Below are the code and all the weights of a small trained network. Each question names an input and a class and asks about switching units off, where a switched-off unit gives its printed mean instead of its output.

import numpy as np


def w(rows, s, z=0):
    codes = np.array(rows[::2]) - 128.0
    scale = np.full(codes.shape[1], s)
    scale[-1] = z or s
    return codes * scale


def f(y):
    return y / 2 * (1 + np.tanh(0.7978845608 * (y + 0.044715 * y**3)))


def log_softmax(a):
    a = a - a.max(-1, keepdims=True)
    return a - np.log(np.exp(a).sum(-1, keepdims=True))


def net(x, mask):
    res = np.array(x, float).reshape(1, 8) / 4 @ E
    y = f(res @ A[0][:, :-1].T + A[0][:, -1])
    res = res + np.where(mask, y, B[0][:, -1]) @ B[0][:, :-1]
    return log_softmax(res[-1] @ U[:, :-1].T + U[:, -1])


A, B = {}, {}
E = w([
[86,124,162,77,184,153,61,180],'x0',
[58,120,84,188,94,87,74,73],'x1',
[207,152,113,153,191,136,100,113],'x2',
[90,153,159,95,69,155,155,173],'x3',
[154,15,157,176,128,152,84,175],'x4',
[108,161,103,42,124,56,150,214],'x5',
[123,247,119,254,107,176,159,185],'x6',
[164,230,85,40,90,45,28,84],'x7',
],0.0091)
A[0] = w([
[161,128,150,214,184,182,106,82,145],'n1',
[155,86,195,115,134,69,162,44,254],'n2',
[136,164,127,109,174,93,181,96,152],'n3',
[136,200,189,115,169,99,251,176,219],'n4',
[34,222,145,223,14,65,65,161,163],'n5',
[123,170,24,139,135,101,109,165,176],'n6',
[192,134,32,131,105,104,144,43,159],'n7',
[216,138,118,71,201,2,133,112,182],'n8',
],0.0089,0.005)
B[0] = w([
[131,127,212,142,114,195,80,73,226],'n1',
[73,58,94,191,134,130,139,115,215],'n2',
[113,176,83,132,116,158,119,105,169],'n3',
[126,210,80,99,1,199,155,228,241],'n4',
[167,146,230,47,78,94,128,87,247],'n5',
[162,200,92,63,69,98,62,110,183],'n6',
[149,140,57,181,51,84,104,76,210],'n7',
[115,151,77,98,139,135,43,141,248],'n8',
],0.0098,0.011)
U = w([
[162,110,87,202,104,72,86,88,101],'0',
[136,163,170,113,90,50,137,77,88],'1',
[66,61,156,111,128,95,141,146,253],'2',
[208,115,123,141,99,126,124,247,142],'3',
[132,131,170,193,139,170,128,74,138],'4',
[140,153,91,134,182,102,67,158,110],'5',
[69,163,95,127,77,108,191,122,71],'6',
],0.014,0.005)

Each question gives the input, the list of numbers given to net, and the class t.
The units are the neurons (one row each of A and B). Each row of codes is followed by its name. A weight is (code - 128) times the scale printed after its matrix; where a second scale follows, it is the last column's (A, B and U).
mask holds one flag per neuron, in row order. A switched-off neuron (its flag False) gives its mean, the last column of its row in B, instead of its output. The means were averaged over made-up inputs and are rounded, as every weight is.
A unit's drop is (log p(t) with every unit on - log p(t) with that unit switched off) / (log p(t) with every unit on - log p(t) with every unit switched off).
The circuit of an input: a set's keep is (log p(t) with only the set's units on - log p(t) with every unit switched off) / (log p(t) with every unit on - log p(t) with every unit switched off). Starting from all 8 units, units are removed one at a time, each time the one whose removal leaves the highest keep (on an exact tie, the one counted first), for as long as the keep stays at least 0.8.
units of the circuit, in order: the units of the circuit, biggest drop first
most important unit: the unit with the biggest drop
k most important neurons: the k neurons with the biggest drops, biggest first
drop of u: that unit's drop, to one decimal
input [5,-3,7,1,-8,-4,-6,5], class 5: most important unit	n8
input [3,-1,2,-2,8,0,-2,0], class 2: 3 most important neurons	n4, n7, n6
input [5,-1,2,4,4,-4,3,4], class 4: units of the circuit, in order	n4, n8
input [2,0,-6,8,2,4,-2,-8], class 3: units of the circuit, in order	n4, n2
input [-2,2,6,4,-3,3,-3,2], class 5: 3 most important neurons	n8, n5, n1
input [-4,-1,-7,-4,8,-8,-1,2], class 4: 3 most important neurons	n1, n8, n6
input [-4,-5,7,7,-5,6,4,3], class 3: 3 most important neurons	n4, n2, n8
input [-7,1,-5,-2,-8,6,-6,5], class 0: units of the circuit, in order	n7, n8
input [6,1,1,-4,-7,-8,-3,1], class 4: 3 most important neurons	n1, n6, n8
input [2,0,-7,1,-1,-4,3,0], class 1: 3 most important neurons	n5, n2, n4
input [-8,1,2,-1,1,-7,5,1], class 4: 2 most important neurons	n1, n8
input [0,4,1,-8,-7,6,-6,3], class 0: 3 most important neurons	n7, n2, n4
input [4,-1,8,8,0,-3,4,5], class 1: 3 most important neurons	n5, n4, n8
input [-3,-6,5,-6,8,-4,3,4], class 4: units of the circuit, in order	n1
input [-8,-7,-8,7,3,-7,7,4], class 1: 3 most important neurons	n5, n2, n8
input [-6,-2,1,3,-7,2,0,5], class 6: 3 most important neurons	n4, n3, n1
input [-5,7,-1,-4,-4,1,3,-5], class 1: drop of n5	0.6
input [-3,1,3,-3,-8,-2,2,1], class 0: drop of n7	1.4
input [4,3,6,-4,-1,3,-1,-6], class 4: drop of n7	0.1
input [-2,3,-4,2,1,-3,7,3], class 1: drop of n5	0.1
